Here is a tiny trained network, its code and every weight. The questions are about switching its units off for an input and a target symbol, where a switched-off unit gives its printed mean instead of its output.

import numpy as np


def w(rows, s, z=0):
    codes = np.array(rows[::2]) - 128.0
    scale = np.full(codes.shape[1], s)
    scale[-1] = z or s
    return codes * scale


def f(y):
    return np.maximum(y, 0)


def softmax(a):
    e = np.exp(a - a.max(-1, keepdims=True))
    return e / e.sum(-1, keepdims=True)


def log_softmax(a):
    a = a - a.max(-1, keepdims=True)
    return a - np.log(np.exp(a).sum(-1, keepdims=True))


def net(x, mask):
    ids = ['δζλξπστψ'.index(c) for c in x.split()]
    T = len(ids)
    res = E[ids] + P[:T]
    q, k, v = (res @ M[0].T for M in (Q, K, V))
    z = softmax(np.where(np.tri(T) > 0, q @ k.T / 2**0.5, -1e9)) @ v
    res = res + np.where(mask[0], z, O[0][:, -1]) @ O[0][:, :-1]
    y = f(res @ A[0][:, :-1].T + A[0][:, -1])
    res = res + np.where(mask[1:13], y, B[0][:, -1]) @ B[0][:, :-1]
    return log_softmax(res[-1] @ U[:, :-1].T + U[:, -1])


Q, K, V, O, A, B = {}, {}, {}, {}, {}, {}
E = w([
[112,205,76,136],'δ',
[144,195,8,183],'ζ',
[155,208,67,136],'λ',
[151,114,103,162],'ξ',
[171,167,131,67],'π',
[74,112,136,181],'σ',
[68,204,40,172],'τ',
[144,157,154,223],'ψ',
],0.019)
P = w([
[134,119,72,109],'0',
[148,149,250,147],'1',
[193,127,69,177],'2',
[206,144,105,24],'3',
[132,213,144,128],'4',
[164,51,97,148],'5',
[163,127,121,56],'6',
[79,195,152,143],'7',
[83,90,78,189],'8',
],0.016)
Q[0] = w([
[208,228,98,115],'H0',
[147,2,5,180],'H0',
],0.0069)
K[0] = w([
[172,1,87,177],'H0',
[213,47,210,190],'H0',
],0.0052)
V[0] = w([
[32,207,115,2],'H0',
[65,86,87,140],'H0',
],0.014)
O[0] = w([
[226,161,92,106,3],'H0',
[126,176,149,2,104],'H0',
],0.015,0.0041)
A[0] = w([
[113,187,79,145,166],'N0',
[188,168,121,76,53],'N1',
[50,196,93,163,91],'N2',
[128,108,201,253,93],'N3',
[113,201,152,63,3],'N4',
[191,184,109,173,39],'N5',
[145,112,27,172,89],'N6',
[106,95,80,149,99],'N7',
[177,148,99,152,75],'N8',
[45,140,168,156,210],'N9',
[128,105,156,163,151],'N10',
[129,142,111,113,129],'N11',
],0.011,0.004)
B[0] = w([
[220,76,124,63,233],'N0',
[185,50,162,58,198],'N1',
[145,64,159,164,252],'N2',
[146,149,89,26,235],'N3',
[2,94,213,158,178],'N4',
[51,81,222,173,208],'N5',
[73,100,142,76,208],'N6',
[94,115,245,103,179],'N7',
[151,150,159,179,179],'N8',
[214,144,57,160,236],'N9',
[154,223,44,101,164],'N10',
[105,116,85,143,154],'N11',
],0.0056,0.014)
U = w([
[183,106,191,149,2],'δ',
[54,212,163,82,108],'ζ',
[156,154,192,226,237],'λ',
[120,174,114,41,143],'ξ',
[189,117,136,119,33],'π',
[94,169,148,98,129],'σ',
[86,10,244,138,131],'τ',
[231,162,3,117,226],'ψ',
],0.0059,0.0041)

Each question gives the input, a string of symbols that net reads in full, and the target symbol t.
The units are the heads (2 rows each of Q, K, V and O) and the neurons (one row each of A and B). Each row of codes is followed by its name. A weight is (code - 128) times the scale printed after its matrix; where a second scale follows, it is the last column's (O, A, B and U).
mask holds one flag per unit, heads first, then neurons. A switched-off unit (its flag False) gives its mean, the last column of its rows in O or B, instead of its output. The means were averaged over made-up inputs and are rounded, as every weight is.
A unit's drop is (log p(t) with every unit on - log p(t) with that unit switched off) / (log p(t) with every unit on - log p(t) with every unit switched off).
The circuit of an input: a set's keep is (log p(t) with only the set's units on - log p(t) with every unit switched off) / (log p(t) with every unit on - log p(t) with every unit switched off). Starting from the 12 units with the biggest drops (on a tie, the unit counted first), units are removed one at a time, each time the one whose removal leaves the highest keep (on an exact tie, the one counted first), for as long as the keep stays at least 0.8.
circuit, biggest first: the units of the circuit, biggest drop first
most important unit: the unit with the biggest drop
top k neurons: the k neurons with the biggest drops, biggest first
drop when u is switched off: that unit's drop, to one decimal
input τ δ τ ψ λ ψ, target ψ: circuit, biggest first -> (N3 N9 N10 H0)
input λ λ λ λ π, target λ: top 2 neurons -> (N3 N5)
input δ ψ σ, target ψ: circuit, biggest first -> (N9 N3 N10 H0)
input δ λ λ λ ξ λ σ, target ψ: most important unit -> N5
input ψ τ δ λ π, target λ: circuit, biggest first -> (H0 N3)
input ψ τ λ λ ξ ψ, target ψ: top 4 neurons -> (N9 N3 N10 N5)
input τ ψ τ σ λ, target τ: top 3 neurons -> (N4 N1 N5)
input λ τ λ λ λ, target λ: top 3 neurons -> (N5 N3 N8)
input λ λ ψ λ λ ζ, target τ: top 2 neurons -> (N7 N2)
input δ λ τ, target τ: drop when N5 is switched off -> 0.3
input τ π λ, target τ: drop when N6 is switched off -> 0.3
input λ λ τ, target τ: drop when N0 is switched off -> 0.0
input λ τ λ τ λ ζ, target τ: drop when N3 is switched off -> 0.1
input ψ λ λ σ ξ, target ψ: most important unit -> N5
